Below is a small trained network, with its code and all its weights. Each question gives an input and a class and asks what happens when units are switched off, that is, made to give their printed mean instead of their output.

import numpy as np


def w(rows, s, z=0):
    codes = np.array(rows[::2]) - 128.0
    scale = np.full(codes.shape[1], s)
    scale[-1] = z or s
    return codes * scale


def norm(h):
    return h / np.sqrt((h * h).mean(-1, keepdims=True) + 1e-5)


def f(y):
    return y / 2 * (1 + np.tanh(0.7978845608 * (y + 0.044715 * y**3)))


def log_softmax(a):
    a = a - a.max(-1, keepdims=True)
    return a - np.log(np.exp(a).sum(-1, keepdims=True))


def net(x, mask):
    res = np.array(x, float).reshape(1, 7) / 4 @ E
    u = 0
    for l in range(2):
        y = f(norm(res) @ A[l][:, :-1].T + A[l][:, -1])
        res = res + np.where(mask[u : u + 11], y, B[l][:, -1]) @ B[l][:, :-1]
        u += 11
    return log_softmax(norm(res)[-1] @ U[:, :-1].T + U[:, -1])


A, B = {}, {}
E = w([
[133,119,128,133,132,131,131,121,135,123],'x0',
[141,97,149,137,132,136,137,120,139,113],'x1',
[112,166,177,193,164,45,109,2,158,157],'x2',
[48,74,103,223,240,48,98,212,66,90],'x3',
[167,124,117,87,149,140,7,68,128,31],'x4',
[159,126,126,76,185,94,172,136,126,119],'x5',
[73,141,92,135,153,216,224,30,11,125],'x6',
],0.0065)
A[0] = w([
[107,165,202,158,175,92,125,86,155,166,28],'L0N1',
[143,131,122,230,116,96,239,176,187,225,37],'L0N2',
[154,114,111,149,99,177,206,227,138,129,108],'L0N3',
[119,103,126,102,96,56,92,191,224,141,2],'L0N4',
[161,147,137,71,55,130,163,101,197,190,67],'L0N5',
[93,70,111,182,168,62,115,186,88,147,40],'L0N6',
[130,104,134,91,135,91,68,172,241,175,92],'L0N7',
[153,94,87,90,106,194,122,254,125,118,46],'L0N8',
[149,109,124,92,123,116,45,112,121,31,118],'L0N9',
[61,131,130,121,173,192,178,102,92,118,124],'L0N10',
[176,166,148,203,124,43,140,66,145,190,62],'L0N11',
],0.0092,0.0051)
B[0] = w([
[49,174,77,139,103,140,150,188,237,42,175],'L0N1',
[45,117,237,2,187,57,14,63,17,82,254],'L0N2',
[80,196,126,77,154,100,37,89,155,70,229],'L0N3',
[137,138,248,219,185,205,198,138,76,160,208],'L0N4',
[196,50,76,140,50,42,114,150,165,219,235],'L0N5',
[202,48,42,158,47,62,69,152,149,149,231],'L0N6',
[140,111,162,210,193,171,150,171,55,124,237],'L0N7',
[82,170,66,155,117,127,172,142,235,62,231],'L0N8',
[16,123,174,41,177,79,51,63,103,147,219],'L0N9',
[145,188,168,218,134,150,163,158,119,178,221],'L0N10',
[93,203,37,99,126,158,138,174,212,52,214],'L0N11',
],0.0093,0.0061)
A[1] = w([
[158,115,145,145,101,190,131,74,173,107,148],'L1N1',
[82,92,81,148,202,148,98,93,122,146,112],'L1N2',
[165,10,51,194,101,62,145,104,102,128,39],'L1N3',
[134,110,131,158,173,83,87,172,129,107,118],'L1N4',
[132,132,166,190,139,68,125,153,205,65,137],'L1N5',
[115,148,85,169,149,112,123,127,81,68,132],'L1N6',
[161,35,60,162,109,89,119,120,150,177,100],'L1N7',
[178,181,163,209,152,163,132,126,87,134,162],'L1N8',
[130,165,103,149,153,160,207,95,70,156,2],'L1N9',
[102,161,86,166,133,133,156,105,237,46,94],'L1N10',
[203,109,117,104,87,147,158,99,155,171,48],'L1N11',
],0.011,0.0051)
B[1] = w([
[189,145,101,146,161,70,141,198,117,124,148],'L1N1',
[142,174,160,41,75,67,101,188,123,113,181],'L1N2',
[230,82,99,103,40,26,94,62,182,168,183],'L1N3',
[175,105,115,107,31,133,157,94,134,193,236],'L1N4',
[157,168,93,152,143,252,199,92,98,82,254],'L1N5',
[208,138,111,132,106,146,172,45,190,180,203],'L1N6',
[199,62,123,114,48,81,184,87,144,254,190],'L1N7',
[201,16,183,198,203,206,213,207,143,180,198],'L1N8',
[102,67,226,246,165,168,122,213,121,145,157],'L1N9',
[18,201,3,93,161,169,213,184,146,97,239],'L1N10',
[171,37,55,164,69,32,91,116,143,86,158],'L1N11',
],0.0083,0.0077)
U = w([
[58,223,26,119,134,181,192,171,200,65,174],'0',
[228,44,80,132,25,50,114,107,146,216,4],'1',
[156,68,226,220,206,220,167,226,89,169,210],'2',
[25,167,215,8,157,71,12,103,46,118,57],'3',
],0.015,0.0019)

Each question gives the input, the list of numbers given to net, and the class t.
The units are the neurons (one row each of A and B). Each row of codes is followed by its name. A weight is (code - 128) times the scale printed after its matrix; where a second scale follows, it is the last column's (A, B and U).
mask holds one flag per neuron, layer by layer. A switched-off neuron (its flag False) gives its mean, the last column of its row in B, instead of its output. The means were averaged over made-up inputs and are rounded, as every weight is.
A unit's drop is (log p(t) with every unit on - log p(t) with that unit switched off) / (log p(t) with every unit on - log p(t) with every unit switched off).
The circuit of an input: a set's keep is (log p(t) with only the set's units on - log p(t) with every unit switched off) / (log p(t) with every unit on - log p(t) with every unit switched off). Starting from the 12 units with the biggest drops (on a tie, the unit counted first), units are removed one at a time, each time the one whose removal leaves the highest keep (on an exact tie, the one counted first), for as long as the keep stays at least 0.8.
units of the circuit, in order: the units of the circuit, biggest drop first
k most important neurons: the k neurons with the biggest drops, biggest first
k most important neurons of layer l: the k neurons of layer l with the biggest drops, biggest first
drop of u: that unit's drop, to one decimal
input [6,4,7,6,7,2,3], class 0: 3 most important neurons of layer 0	[L0N2, L0N1, L0N5]
input [8,7,0,3,-3,-5,-4], class 2: units of the circuit, in order	[L0N4]
input [-7,-6,4,5,8,1,8], class 2: units of the circuit, in order	[L0N10, L1N8]
input [-4,-8,2,7,8,-5,-8], class 2: 3 most important neurons of layer 0	[L0N4, L0N7, L0N2]
input [-7,-5,-2,5,5,-4,3], class 1: 3 most important neurons	[L0N2, L0N6, L0N3]
input [4,-3,4,4,3,5,-2], class 0: 2 most important neurons of layer 0	[L0N1, L0N5]
input [3,5,-1,6,0,-8,6], class 1: 4 most important neurons	[L0N6, L1N3, L0N4, L0N7]
input [-3,4,6,-2,-5,1,-5], class 0: 2 most important neurons	[L0N11, L0N1]
input [7,6,3,0,5,0,5], class 2: 2 most important neurons	[L0N10, L0N2]
input [-1,1,3,5,-5,7,-1], class 1: 2 most important neurons	[L0N6, L0N9]
input [2,7,-6,-2,-7,-1,2], class 3: 3 most important neurons of layer 0	[L0N2, L0N11, L0N1]
input [-1,-3,8,3,-7,-3,-8], class 0: 3 most important neurons	[L0N11, L0N1, L0N10]
input [1,-3,-4,-5,-7,2,-1], class 3: 2 most important neurons of layer 0	[L0N2, L0N3]
input [-8,-3,-2,-4,7,5,5], class 3: units of the circuit, in order	[L0N9]
input [0,4,6,1,-6,3,-8], class 2: 2 most important neurons	[L0N4, L0N7]
input [-4,-7,6,-6,1,-4,-7], class 2: 2 most important neurons	[L0N7, L0N4]
input [-5,6,-7,5,6,-3,-7], class 0: 3 most important neurons	[L0N8, L0N2, L0N10]
input [-3,4,-6,-5,5,1,7], class 2: 3 most important neurons of layer 0	[L0N10, L0N11, L0N2]
input [8,-7,-3,-4,1,5,3], class 1: 2 most important neurons	[L0N5, L0N11]
input [8,7,-8,-8,4,8,-5], class 0: 4 most important neurons	[L0N8, L0N6, L0N2, L0N3]
input [-2,-6,7,-4,-2,-3,-4], class 0: units of the circuit, in order	[L0N11]
input [-7,-3,-7,-8,7,-1,8], class 1: 2 most important neurons of layer 0	[L0N2, L0N7]
input [-6,-4,0,-6,-4,-1,8], class 2: 2 most important neurons of layer 0	[L0N10, L0N6]
input [7,7,-2,8,-1,2,-7], class 1: 2 most important neurons	[L0N6, L1N3]
input [4,7,5,-1,4,5,-8], class 2: 2 most important neurons	[L0N7, L0N4]
input [-8,-1,3,7,6,8,-3], class 1: 2 most important neurons	[L0N6, L0N2]
input [7,-2,-2,3,-8,-3,3], class 3: most important neuron	[L0N2]
input [0,-4,-2,-1,-1,-3,-4], class 2: drop of L0N4	0.1
input [6,3,7,1,6,-7,4], class 0: drop of L0N2	1.4
input [1,5,-1,4,-5,-1,1], class 3: drop of L0N2	1.1
